Below is a small trained network, with its code and all its weights. Each question gives an input and a target symbol and asks what happens when units are switched off, that is, made to give their printed mean instead of their output.

import numpy as np


def w(rows, s, z=0):
    codes = np.array(rows[::2]) - 128.0
    scale = np.full(codes.shape[1], s)
    scale[-1] = z or s
    return codes * scale


def f(y):
    return y / 2 * (1 + np.tanh(0.7978845608 * (y + 0.044715 * y**3)))


def softmax(a):
    e = np.exp(a - a.max(-1, keepdims=True))
    return e / e.sum(-1, keepdims=True)


def log_softmax(a):
    a = a - a.max(-1, keepdims=True)
    return a - np.log(np.exp(a).sum(-1, keepdims=True))


def net(x, mask):
    ids = ['ΓΞΠΦαβζηθστψ'.index(c) for c in x.split()]
    T = len(ids)
    res = E[ids] + P[:T]
    u = 0
    for l in range(2):
        q, k, v = (res @ M[l].T for M in (Q, K, V))
        z = softmax(np.where(np.tri(T) > 0, q @ k.T / 4**0.5, -1e9)) @ v
        res = res + np.where(mask[u], z, O[l][:, -1]) @ O[l][:, :-1]
        u += 1
        y = f(res @ A[l][:, :-1].T + A[l][:, -1])
        res = res + np.where(mask[u : u + 4], y, B[l][:, -1]) @ B[l][:, :-1]
        u += 4
    return log_softmax(res[-1] @ U[:, :-1].T + U[:, -1])


Q, K, V, O, A, B = {}, {}, {}, {}, {}, {}
E = w([
[177,154,157,132],'Γ',
[175,126,195,126],'Ξ',
[106,2,92,42],'Π',
[208,116,166,84],'Φ',
[61,131,163,115],'α',
[87,158,161,123],'β',
[145,150,154,85],'ζ',
[100,159,95,70],'η',
[92,104,82,100],'θ',
[133,162,76,134],'σ',
[196,45,61,169],'τ',
[195,18,181,164],'ψ',
],0.019)
P = w([
[195,190,118,33],'0',
[152,181,139,56],'1',
[137,149,137,86],'2',
[105,144,128,116],'3',
[91,130,126,127],'4',
[81,120,126,137],'5',
[58,115,111,161],'6',
[47,106,118,161],'7',
[37,98,119,174],'8',
[25,106,110,170],'9',
[21,95,96,192],'10',
[8,90,94,190],'11',
[4,88,104,193],'12',
[10,75,108,199],'13',
],0.0046)
Q[0] = w([
[119,60,53,109],'L0H0',
[212,90,1,169],'L0H0',
[169,96,221,184],'L0H0',
[239,172,115,167],'L0H0',
],0.023)
K[0] = w([
[146,108,51,216],'L0H0',
[229,216,27,215],'L0H0',
[175,110,253,141],'L0H0',
[241,199,159,132],'L0H0',
],0.022)
V[0] = w([
[109,190,173,55],'L0H0',
[136,10,91,104],'L0H0',
[119,17,167,218],'L0H0',
[143,83,63,4],'L0H0',
],0.0033)
O[0] = w([
[38,145,149,98,126],'L0H0',
[253,82,127,83,236],'L0H0',
[208,160,149,119,142],'L0H0',
[171,75,128,67,253],'L0H0',
],0.0052,0.0028)
A[0] = w([
[62,60,108,150,102],'L0N0',
[138,129,77,92,98],'L0N1',
[89,135,158,245,3],'L0N2',
[137,247,94,103,125],'L0N3',
],0.015,0.0039)
B[0] = w([
[114,171,183,114,230],'L0N0',
[129,123,51,137,224],'L0N1',
[212,64,75,124,136],'L0N2',
[129,4,187,206,253],'L0N3',
],0.015,0.0029)
Q[1] = w([
[173,181,140,250],'L1H0',
[117,159,100,110],'L1H0',
[142,124,143,162],'L1H0',
[122,124,123,108],'L1H0',
],0.023)
K[1] = w([
[152,1,187,8],'L1H0',
[187,137,111,150],'L1H0',
[102,98,148,93],'L1H0',
[119,160,117,154],'L1H0',
],0.015)
V[1] = w([
[199,133,136,253],'L1H0',
[147,185,180,98],'L1H0',
[189,130,251,104],'L1H0',
[101,66,142,60],'L1H0',
],0.0048)
O[1] = w([
[224,56,116,223,92],'L1H0',
[131,161,187,110,46],'L1H0',
[174,57,253,71,157],'L1H0',
[101,96,123,85,254],'L1H0',
],0.0046,0.0028)
A[1] = w([
[153,168,194,248,120],'L1N0',
[183,191,135,112,199],'L1N1',
[153,193,188,118,161],'L1N2',
[93,173,189,184,3],'L1N3',
],0.017,0.005)
B[1] = w([
[141,249,121,181,252],'L1N0',
[72,42,110,71,176],'L1N1',
[169,113,72,69,216],'L1N2',
[74,149,150,120,163],'L1N3',
],0.019,0.0034)
U = w([
[109,109,127,152,39],'Γ',
[167,189,139,135,95],'Ξ',
[39,174,12,146,93],'Π',
[57,135,209,166,183],'Φ',
[223,120,210,156,88],'α',
[193,179,131,83,93],'β',
[139,81,169,102,106],'ζ',
[182,84,85,183,112],'η',
[23,158,124,99,120],'θ',
[1,24,124,212,160],'σ',
[106,103,87,219,216],'τ',
[119,59,254,175,254],'ψ',
],0.008,0.0067)

Each question gives the input, a string of symbols that net reads in full, and the target symbol t.
The units are the heads (4 rows each of Q, K, V and O) and the neurons (one row each of A and B). Each row of codes is followed by its name. A weight is (code - 128) times the scale printed after its matrix; where a second scale follows, it is the last column's (O, A, B and U).
mask holds one flag per unit, layer by layer, with each layer's heads first. A switched-off unit (its flag False) gives its mean, the last column of its rows in O or B, instead of its output. The means were averaged over made-up inputs and are rounded, as every weight is.
A unit's drop is (log p(t) with every unit on - log p(t) with that unit switched off) / (log p(t) with every unit on - log p(t) with every unit switched off).
The circuit of an input: a set's keep is (log p(t) with only the set's units on - log p(t) with every unit switched off) / (log p(t) with every unit on - log p(t) with every unit switched off). Starting from all 10 units, units are removed one at a time, each time the one whose removal leaves the highest keep (on an exact tie, the one counted first), for as long as the keep stays at least 0.8.
circuit, biggest first: the units of the circuit, biggest drop first
most important unit: the unit with the biggest drop
top k neurons: the k neurons with the biggest drops, biggest first
k most important neurons of layer l: the k neurons of layer l with the biggest drops, biggest first
drop when u is switched off: that unit's drop, to one decimal
input Φ ζ θ, target Π: most important unit => L0N3
input η η ζ, target ψ: top 4 neurons => (L0N3; L1N0; L1N2; L0N0)
input ψ ζ ψ Φ, target ζ: top 3 neurons => (L1N1; L0N3; L1N2)
input α β ζ ζ ζ Π ζ, target ζ: top 2 neurons => (L1N1; L0N3)
input η σ θ Γ, target Ξ: top 3 neurons => (L1N0; L0N3; L0N1)
input Π ζ β, target ζ: 3 most important neurons of layer 1 => (L1N0; L1N2; L1N1)
input β Π α η θ η Π, target θ: top 3 neurons => (L0N0; L0N3; L0N1)
input Ξ τ Ξ β ζ η Φ, target ζ: top 2 neurons => (L0N3; L1N1)
input ψ ζ θ Ξ Γ, target Ξ: top 2 neurons => (L1N0; L0N1)
input Γ β β Ξ, target β: circuit, biggest first => (L1N2; L0N3)
input σ σ σ, target τ: circuit, biggest first => (L0N3; L1N0; L1H0; L0N0)
input θ θ η ζ η Π η ζ β θ, target θ: circuit, biggest first => (L0N0; L0N3)
input ζ ζ β θ Ξ Π, target θ: circuit, biggest first => (L0N3; L0N0)
input ψ τ ζ, target ψ: circuit, biggest first => (L0N3; L0N0; L1N0; L1N2)
input τ Ξ τ Ξ ζ α, target θ: top 2 neurons => (L0N0; L1N3)
input ζ Γ ζ ψ α, target θ: most important unit => L1N3
input η θ θ, target Π: circuit, biggest first => (L1H0; L0N3)
input ζ σ α ζ η ψ, target α: circuit, biggest first => (L1N0; L0H0)
input σ ζ Π β η θ Ξ θ θ σ, target σ: 2 most important neurons of layer 0 => (L0N3; L0N1)
input Φ Ξ β θ η, target σ: drop when L1N0 is switched off => 0.2
input ζ ζ β, target Φ: drop when L1N3 is switched off => 0.4
input ψ σ β, target Φ: drop when L0N3 is switched off => 0.5
input α β ζ τ η β β Π η ζ ζ β σ, target σ: drop when L1H0 is switched off => 1.0
